Below are the code and all the weights of a small trained network. Each question names an input and a target symbol and asks about switching units off, where a switched-off unit gives its printed mean instead of its output.

import numpy as np


def w(rows, s, z=0):
    codes = np.array(rows[::2]) - 128.0
    scale = np.full(codes.shape[1], s)
    scale[-1] = z or s
    return codes * scale


def norm(h):
    return h / np.sqrt((h * h).mean(-1, keepdims=True) + 1e-5)


def f(y):
    return np.maximum(y, 0)


def softmax(a):
    e = np.exp(a - a.max(-1, keepdims=True))
    return e / e.sum(-1, keepdims=True)


def log_softmax(a):
    a = a - a.max(-1, keepdims=True)
    return a - np.log(np.exp(a).sum(-1, keepdims=True))


def net(x, mask):
    ids = ['βεζλμξπσφψω'.index(c) for c in x.split()]
    T = len(ids)
    res = E[ids] + P[:T]
    r = norm(res)
    for j in range(3):
        rows = slice(2 * j, 2 * j + 2)
        q, k, v = (r @ M[0][rows].T for M in (Q, K, V))
        z = softmax(np.where(np.tri(T) > 0, q @ k.T / 2**0.5, -1e9)) @ v
        o = O[0][rows]
        res = res + np.where(mask[j], z, o[:, -1]) @ o[:, :-1]
    y = f(norm(res) @ A[0][:, :-1].T + A[0][:, -1])
    res = res + np.where(mask[3:7], y, B[0][:, -1]) @ B[0][:, :-1]
    return log_softmax(norm(res)[-1] @ U[:, :-1].T + U[:, -1])


Q, K, V, O, A, B = {}, {}, {}, {}, {}, {}
E = w([
[211,102,145,127,246,79],'β',
[69,248,177,211,133,95],'ε',
[66,187,102,55,181,142],'ζ',
[119,68,96,191,56,117],'λ',
[15,115,87,191,123,109],'μ',
[191,142,153,112,83,241],'ξ',
[68,56,88,180,163,157],'π',
[147,148,57,130,74,91],'σ',
[169,22,195,134,91,51],'φ',
[85,83,88,117,87,175],'ψ',
[88,90,34,115,106,73],'ω',
],0.0013)
P = w([
[174,126,1,234,120,130],'0',
[148,116,20,201,109,129],'1',
[122,116,43,179,103,122],'2',
[103,105,59,168,102,110],'3',
[104,109,82,156,117,106],'4',
[88,110,94,146,110,107],'5',
[91,106,111,127,105,105],'6',
[80,102,135,122,121,99],'7',
[77,111,152,96,123,95],'8',
[65,116,163,77,125,95],'9',
[52,103,182,66,128,87],'10',
[49,116,186,53,127,79],'11',
],0.00085)
Q[0] = w([
[244,221,245,85,202,189],'head 0',
[246,230,237,103,209,206],'head 0',
[132,185,172,82,162,135],'head 1',
[220,203,237,116,191,163],'head 1',
[14,91,89,93,82,91],'head 2',
[253,177,167,163,182,173],'head 2',
],0.0047)
K[0] = w([
[121,109,16,194,109,125],'head 0',
[131,113,2,194,112,130],'head 0',
[89,134,32,140,138,97],'head 1',
[130,106,41,177,117,116],'head 1',
[100,155,202,77,160,86],'head 2',
[159,103,44,178,99,178],'head 2',
],0.0068)
V[0] = w([
[169,62,142,119,159,83],'head 0',
[106,118,132,172,208,109],'head 0',
[177,116,179,112,136,167],'head 1',
[109,181,152,142,178,116],'head 1',
[121,93,62,63,193,163],'head 2',
[66,138,220,4,94,118],'head 2',
],0.0022)
O[0] = w([
[189,60,166,136,96,70,124],'head 0',
[155,126,157,159,207,71,119],'head 0',
[85,49,143,70,124,144,84],'head 1',
[78,113,71,141,176,96,67],'head 1',
[252,137,126,44,171,183,149],'head 2',
[186,120,9,243,114,151,5],'head 2',
],0.0019)
A[0] = w([
[88,157,97,128,196,162,116],'neuron 0',
[228,183,190,143,110,227,140],'neuron 1',
[116,77,155,178,83,72,184],'neuron 2',
[97,251,92,60,209,162,2],'neuron 3',
],0.0021,0.0012)
B[0] = w([
[205,126,134,151,186,182,171],'neuron 0',
[42,139,138,18,78,208,235],'neuron 1',
[206,151,156,179,147,169,245],'neuron 2',
[241,66,52,250,67,167,174],'neuron 3',
],0.0019,0.0013)
U = w([
[171,142,166,83,253,103,118],'β',
[127,234,175,204,126,116,64],'ε',
[242,146,16,190,163,209,173],'ζ',
[177,47,177,214,37,97,127],'λ',
[30,205,136,224,136,103,158],'μ',
[131,198,187,51,95,213,95],'ξ',
[72,64,138,177,217,181,6],'π',
[176,219,74,92,75,54,48],'σ',
[194,64,209,105,171,40,206],'φ',
[41,95,124,58,51,205,235],'ψ',
[94,101,28,65,118,31,68],'ω',
],0.005,0.0018)

Each question gives the input, a string of symbols that net reads in full, and the target symbol t.
The units are the heads (2 rows each of Q, K, V and O) and the neurons (one row each of A and B). Each row of codes is followed by its name. A weight is (code - 128) times the scale printed after its matrix; where a second scale follows, it is the last column's (O, A, B and U).
mask holds one flag per unit, heads first, then neurons. A switched-off unit (its flag False) gives its mean, the last column of its rows in O or B, instead of its output. The means were averaged over made-up inputs and are rounded, as every weight is.
A unit's drop is (log p(t) with every unit on - log p(t) with that unit switched off) / (log p(t) with every unit on - log p(t) with every unit switched off).
The circuit of an input: a set's keep is (log p(t) with only the set's units on - log p(t) with every unit switched off) / (log p(t) with every unit on - log p(t) with every unit switched off). Starting from all 7 units, units are removed one at a time, each time the one whose removal leaves the highest keep (on an exact tie, the one counted first), for as long as the keep stays at least 0.8.
circuit, biggest first: the units of the circuit, biggest drop first
k most important neurons: the k neurons with the biggest drops, biggest first
which heads matter: for each layer, one digit per head in row order, 1 if its drop is at least 0.15 and else 0, layers parted by /
drop of u: that unit's drop, to one decimal
input μ ξ π β β σ, target φ: circuit, biggest first	(head 0; head 2)
input ω μ ξ π φ π φ μ ψ, target λ: which heads matter	101
input λ ξ β π ψ β β ψ ω, target φ: circuit, biggest first	(head 0)
input ω ψ ψ β π, target φ: circuit, biggest first	(head 0; head 2)
input ε σ λ ζ, target ζ: which heads matter	000
input ω ω ξ β φ ζ λ μ ζ λ, target ζ: which heads matter	001
input π ω λ φ β σ ω ω, target φ: circuit, biggest first	(head 0; neuron 2)
input ξ π σ λ ψ ω ζ ζ ω ω ψ, target ζ: which heads matter	001
input ζ ζ ω, target ζ: which heads matter	111
input ξ ξ μ ξ ξ ζ ζ ζ λ σ, target ζ: which heads matter	001
input π ζ ω λ ζ σ π, target ζ: 2 most important neurons	(neuron 0; neuron 1)
input β ψ ω ω ζ ψ ζ π σ, target ζ: drop of head 1	0.1
input μ φ ω μ ζ ζ ζ, target ζ: drop of neuron 2	0.0
input ω β ξ β ζ σ ζ ζ π, target ζ: drop of head 2	0.8
